[[132 127 131 157 143 121 132 130 117 119 136 129 114 127 139]
 [132 127 135 157 134 123 139 120 114 133 132 116 128 140 131]
 [132 128 127 152 152 133 126 123 130 128 121 120 129 132 119]
 [132 130 125 139 143 145 151 134 123 122 128 130 130 131 121]
 [132 129 124 142 148 147 145 124 117 126 136 132 121 118 118]
 [132 128 146 134 137 122 130 125 117 140 135 141 116 123 119]]
->
[[132 128 146 134 137 122 130 125 117 140 135 141 116 123 119]
 [132 127 135 157 134 123 139 120 114 133 132 116 128 140 131]
 [132 127 131 157 143 121 132 130 117 119 136 129 114 127 139]
 [132 128 127 152 152 133 126 123 130 128 121 120 129 132 119]
 [132 130 125 139 143 145 151 134 123 122 128 130 130 131 121]
 [132 129 124 142 148 147 145 124 117 126 136 132 121 118 118]]

[[109 139 154 148 133 147 138 143 135 108 114 123 144]
 [118 131 119 138 109 139 135 142 102 138 137 127 114]
 [126 128 124 128 125 128 128 129 123 130 129 127 125]
 [138 129 140 127 134 126 128 127 140 123 120 140 136]
 [126 138 114 134 137 136 135 134 122 153 155 118 128]]
->
[[109 139 154 148 133 147 138 143 135 108 114 123 144]
 [138 129 140 127 134 126 128 127 140 123 120 140 136]
 [126 128 124 128 125 128 128 129 123 130 129 127 125]
 [118 131 119 138 109 139 135 142 102 138 137 127 114]
 [126 138 114 134 137 136 135 134 122 153 155 118 128]]

[[155 153 102 154 104 104 103 105 153 153 155 156 103 104]
 [151 146 106 146 111 109 110 110 152 150 144 147 108 108]
 [150 144 110 149 110 109 108 108 146 144 151 152 109 110]]
->
[[150 144 110 149 110 109 108 108 146 144 151 152 109 110]
 [151 146 106 146 111 109 110 110 152 150 144 147 108 108]
 [155 153 102 154 104 104 103 105 153 153 155 156 103 104]]

[[110 147 109 109 147 110 148 149 109 110 148 145]
 [139 115 139 140 117 139 116 115 139 139 117 117]
 [111 146 112 111 147 111 145 151 112 110 148 145]
 [113 144 114 113 143 114 142 143 113 114 144 140]
 [146 108 144 145 110 145 110 104 145 146 108 111]
 [114 146 113 112 146 112 146 148 113 112 144 147]]
->
[[146 108 144 145 110 145 110 104 145 146 108 111]
 [139 115 139 140 117 139 116 115 139 139 117 117]
 [113 144 114 113 143 114 142 143 113 114 144 140]
 [114 146 113 112 146 112 146 148 113 112 144 147]
 [111 146 112 111 147 111 145 151 112 110 148 145]
 [110 147 109 109 147 110 148 149 109 110 148 145]]

[[115 120 141 124 141 129 127 130 121 131 128 111 143 133 129]
 [143 138 134 147 130 129 121 113 121 146 129 133 140 133 128]
 [143 129 119 136 116 123 111 113 129 131 147 120 129 136 124]
 [121 122 136 139 121 122 123 122 134 116 118 104 121 127 121]
 [134 145 111 136 108 123 127 114 127 119 125 138 126 132 126]]
->
[[115 120 141 124 141 129 127 130 121 131 128 111 143 133 129]
 [121 122 136 139 121 122 123 122 134 116 118 104 121 127 121]
 [143 138 134 147 130 129 121 113 121 146 129 133 140 133 128]
 [143 129 119 136 116 123 111 113 129 131 147 120 129 136 124]
 [134 145 111 136 108 123 127 114 127 119 125 138 126 132 126]]

[[119 118 114 106 107]
 [109 113 150 142 131]
 [135 117 146 116 105]]
->
[[109 113 150 142 131]
 [135 117 146 116 105]
 [119 118 114 106 107]]

[[130 123 154 119 129 130 129 129 129 129 148 129 116]
 [128 125 129 125 128 127 128 129 128 130 129 128 127]
 [128 121 153 120 128 128 128 128 129 129 145 128 124]]
->
[[130 123 154 119 129 130 129 129 129 129 148 129 116]
 [128 121 153 120 128 128 128 128 129 129 145 128 124]
 [128 125 129 125 128 127 128 129 128 130 129 128 127]]
---
[[148 100 129 104]
 [124 134 130 119]
 [132 125 140 136]
 [130 127 135 121]
 [135 123 119 122]]
->
[148 134 140 121]

[[101 128 156 143 127]
 [147 125  99 111 127]
 [134 127 130 137 127]
 [143 149 101 103 130]]
->
[101 125 130 103]

[[128 103 148]
 [135 136 114]
 [116 140 132]]
->
[128 136 132]

[[131 113]
 [145 139]
 [105 122]
 [145 139]]
->
[131 139]

[[119 119 119 119 120]
 [150 126 152 137 130]]
->
[119 126]

[[145 135 121 142]
 [132 131 140 156]]
->
[145 131]
---
[[147 131 154 129]
 [133 124 115 123]
 [114 137 127 124]
 [ 99 112 131 132]
 [132 113 129 125]]
->
[[133 124 115]
 [114 137 127]]

[[146  99 127]
 [152 105 141]
 [115 144 120]
 [150 110 142]]
->
[[152 105 141]
 [115 144 120]]

[[125 148 139]
 [118 138 134]
 [124 133 136]
 [110 120 123]
 [107 125 110]]
->
[[118 138 134]
 [124 133 136]]

[[103 128 132]
 [100 131 129]
 [122 126 127]]
->
[[100 131 129]
 [122 126 127]]

[[120 138 142]
 [119 135 143]
 [128 118 152]]
->
[[119 135 143]
 [128 118 152]]

[[132 149 125]
 [125 131 136]
 [125 131 136]
 [131 149 128]]
->
[[125 131 136]
 [125 131 136]]

[[141 153 131 128]
 [154 131 128 128]
 [133 155 136 128]
 [128 129 144 150]]
->
[[154 131 128]
 [133 155 136]]
